Here is a tiny trained network, its code and every weight. The questions are about switching its units off for an input and a target symbol, where a switched-off unit gives its printed mean instead of its output.

import numpy as np


def w(rows, s, z=0):
    codes = np.array(rows[::2]) - 128.0
    scale = np.full(codes.shape[1], s)
    scale[-1] = z or s
    return codes * scale


def norm(h):
    return h / np.sqrt((h * h).mean(-1, keepdims=True) + 1e-5)


def f(y):
    return y / 2 * (1 + np.tanh(0.7978845608 * (y + 0.044715 * y**3)))


def softmax(a):
    e = np.exp(a - a.max(-1, keepdims=True))
    return e / e.sum(-1, keepdims=True)


def log_softmax(a):
    a = a - a.max(-1, keepdims=True)
    return a - np.log(np.exp(a).sum(-1, keepdims=True))


def net(x, mask):
    ids = ['βελπστψ'.index(c) for c in x.split()]
    T = len(ids)
    res = E[ids] + P[:T]
    q, k, v = (norm(res) @ M[0].T for M in (Q, K, V))
    z = softmax(np.where(np.tri(T) > 0, q @ k.T / 2**0.5, -1e9)) @ v
    res = res + np.where(mask[0], z, O[0][:, -1]) @ O[0][:, :-1]
    y = f(norm(res) @ A[0][:, :-1].T + A[0][:, -1])
    res = res + np.where(mask[1:25], y, B[0][:, -1]) @ B[0][:, :-1]
    return log_softmax(norm(res)[-1] @ U[:, :-1].T + U[:, -1])


Q, K, V, O, A, B = {}, {}, {}, {}, {}, {}
E = w([
[218,90,108,114,98,181,70,108,80],'β',
[211,140,130,146,137,179,81,96,74],'ε',
[242,232,144,150,189,123,93,53,78],'λ',
[218,50,21,119,101,125,90,99,176],'π',
[156,181,254,184,168,194,73,112,156],'σ',
[132,79,161,165,74,171,68,144,241],'τ',
[107,79,62,168,226,88,153,70,158],'ψ',
],0.00078)
P = w([
[140,152,117,82,88,152,174,164,63],'0',
[137,84,128,79,127,200,78,12,91],'1',
[239,83,170,144,86,112,171,77,88],'2',
[89,162,54,61,172,217,90,129,115],'3',
[225,100,125,169,129,143,172,213,72],'4',
[149,99,121,114,163,180,73,31,177],'5',
[230,66,175,207,107,67,150,96,116],'6',
[61,166,63,119,187,206,79,161,156],'7',
[170,96,127,209,154,123,169,254,99],'8',
[112,94,118,179,171,148,65,68,200],'9',
[170,74,156,252,142,63,140,180,151],'10',
[55,148,65,154,192,161,59,142,192],'11',
],0.0017)
Q[0] = w([
[186,76,84,190,230,229,10,6,251],'head 1',
[254,37,251,217,45,19,236,130,44],'head 1',
],0.0058)
K[0] = w([
[41,152,92,220,203,96,138,228,200],'head 1',
[170,198,87,10,35,221,198,192,1],'head 1',
],0.0057)
V[0] = w([
[146,70,3,120,174,70,160,96,110],'head 1',
[129,200,173,152,227,113,147,90,82],'head 1',
],0.0033)
O[0] = w([
[102,119,199,255,133,73,212,111,11,140],'head 1',
[109,42,235,32,242,30,74,125,38,3],'head 1',
],0.0034,0.00035)
A[0] = w([
[44,121,108,86,91,123,165,100,109,148],'neuron 1',
[173,141,176,106,146,105,134,136,133,141],'neuron 2',
[124,173,150,130,127,158,105,166,118,155],'neuron 3',
[137,96,151,16,148,61,122,180,180,38],'neuron 4',
[125,161,173,157,47,39,243,178,93,35],'neuron 5',
[162,82,143,116,146,106,101,157,140,126],'neuron 6',
[94,166,162,68,87,106,167,131,93,117],'neuron 7',
[137,153,92,128,92,156,138,106,171,102],'neuron 8',
[57,173,125,82,101,147,114,70,208,21],'neuron 9',
[103,139,145,129,89,46,177,136,110,43],'neuron 10',
[134,128,83,85,125,146,109,143,173,73],'neuron 11',
[34,116,150,90,130,135,116,120,116,105],'neuron 12',
[121,195,119,156,68,107,211,130,154,75],'neuron 13',
[141,166,112,213,76,107,216,136,90,149],'neuron 14',
[29,113,152,143,105,132,183,115,123,143],'neuron 15',
[65,90,151,12,177,69,110,111,164,24],'neuron 16',
[134,100,183,159,125,37,222,164,46,92],'neuron 17',
[132,140,115,168,149,142,103,113,159,127],'neuron 18',
[111,97,221,102,84,2,218,202,71,4],'neuron 19',
[111,100,112,113,150,119,71,105,72,100],'neuron 20',
[112,92,149,123,72,163,140,127,142,128],'neuron 21',
[182,163,95,122,117,135,122,105,131,149],'neuron 22',
[122,124,159,135,120,139,107,84,104,122],'neuron 23',
[116,71,190,53,163,28,106,167,62,35],'neuron 24',
],0.0051,0.0045)
B[0] = w([
[156,71,166,172,149,112,121,149,144,105],'neuron 1',
[86,93,77,166,142,141,131,159,111,152],'neuron 2',
[147,84,121,145,111,100,139,97,136,163],'neuron 3',
[142,123,176,69,115,170,79,104,151,129],'neuron 4',
[2,159,96,137,52,169,54,49,46,133],'neuron 5',
[127,112,131,162,147,166,155,106,84,169],'neuron 6',
[146,88,113,192,144,143,138,132,129,93],'neuron 7',
[90,113,157,120,127,99,128,156,93,152],'neuron 8',
[96,168,159,186,146,134,192,57,69,113],'neuron 9',
[114,147,116,104,95,150,131,149,134,88],'neuron 10',
[129,142,179,139,120,128,124,73,112,136],'neuron 11',
[165,86,113,162,118,134,159,141,149,111],'neuron 12',
[180,132,100,119,119,208,121,102,179,136],'neuron 13',
[114,168,167,80,168,75,144,117,144,254],'neuron 14',
[133,61,146,159,134,165,140,134,79,116],'neuron 15',
[142,57,162,69,133,110,50,178,98,140],'neuron 16',
[148,31,118,139,116,186,126,176,135,175],'neuron 17',
[148,104,139,86,89,138,143,138,97,175],'neuron 18',
[178,240,97,20,81,39,126,192,229,119],'neuron 19',
[148,176,108,135,99,129,156,131,184,160],'neuron 20',
[121,137,113,133,183,83,116,141,107,131],'neuron 21',
[96,87,150,157,138,130,134,149,127,201],'neuron 22',
[125,140,104,129,113,114,144,189,152,150],'neuron 23',
[98,204,42,171,170,56,73,49,87,144],'neuron 24',
],0.0046,0.003)
U = w([
[170,8,130,228,197,182,194,179,74,188],'β',
[58,117,117,79,3,48,121,236,53,16],'ε',
[40,203,174,189,85,203,154,16,71,234],'λ',
[211,192,73,126,41,208,179,169,245,185],'π',
[161,55,206,18,145,222,21,109,142,101],'σ',
[153,193,2,173,203,45,44,83,85,83],'τ',
[157,208,224,66,222,20,218,139,172,2],'ψ',
],0.0048,0.0011)

Each question gives the input, a string of symbols that net reads in full, and the target symbol t.
The units are the heads (2 rows each of Q, K, V and O) and the neurons (one row each of A and B). Each row of codes is followed by its name. A weight is (code - 128) times the scale printed after its matrix; where a second scale follows, it is the last column's (O, A, B and U).
mask holds one flag per unit, heads first, then neurons. A switched-off unit (its flag False) gives its mean, the last column of its rows in O or B, instead of its output. The means were averaged over made-up inputs and are rounded, as every weight is.
A unit's drop is (log p(t) with every unit on - log p(t) with that unit switched off) / (log p(t) with every unit on - log p(t) with every unit switched off).
The circuit of an input: a set's keep is (log p(t) with only the set's units on - log p(t) with every unit switched off) / (log p(t) with every unit on - log p(t) with every unit switched off). Starting from the 12 units with the biggest drops (on a tie, the unit counted first), units are removed one at a time, each time the one whose removal leaves the highest keep (on an exact tie, the one counted first), for as long as the keep stays at least 0.8.
circuit, biggest first: the units of the circuit, biggest drop first
top k neurons: the k neurons with the biggest drops, biggest first
input β ε π ε ε π ε σ τ τ ε π, target λ: top 2 neurons -> neuron 9; neuron 11
input β β σ σ β, target ψ: circuit, biggest first -> neuron 14; head 1
input τ σ λ ψ β β σ, target π: circuit, biggest first -> head 1
input π β ε, target λ: circuit, biggest first -> head 1; neuron 5
input ε ε σ τ β β, target λ: top 2 neurons -> neuron 9; neuron 14
input λ τ λ π ε β σ, target τ: circuit, biggest first -> head 1; neuron 24
input ε λ τ ε ε ε σ β λ β, target τ: circuit, biggest first -> head 1; neuron 24; neuron 20
input ε β ε β σ ψ ψ τ, target β: circuit, biggest first -> head 1; neuron 15
input ε ε τ ε τ σ π ε ε ε π σ, target σ: top 2 neurons -> neuron 16; neuron 14
input β ε β ε ε ε ε ε τ λ, target λ: circuit, biggest first -> head 1; neuron 9; neuron 8
input τ ψ π σ β ε ε π, target ψ: circuit, biggest first -> head 1; neuron 14
input ε ε ψ π σ σ ψ ε λ ε ε ψ, target β: top 2 neurons -> neuron 17; neuron 15
input ψ π β σ ε π ψ σ λ ε β, target ε: top 2 neurons -> neuron 19; neuron 5
input β ε λ ψ λ ψ β ε, target β: circuit, biggest first -> head 1; neuron 17
input π τ σ, target λ: top 2 neurons -> neuron 5; neuron 14
input ε ε β σ π τ, target λ: circuit, biggest first -> neuron 9
input π ε ε β ε λ β τ π ε, target λ: circuit, biggest first -> head 1; neuron 9; neuron 8
input ε β ε λ, target τ: top 3 neurons -> neuron 24; neuron 14; neuron 17
input π σ σ σ ψ β β τ β, target λ: top 2 neurons -> neuron 5; neuron 14
input σ τ ε ε ε β, target π: top 2 neurons -> neuron 14; neuron 24
input ψ π λ β ε ε τ λ, target λ: top 2 neurons -> neuron 14; neuron 9
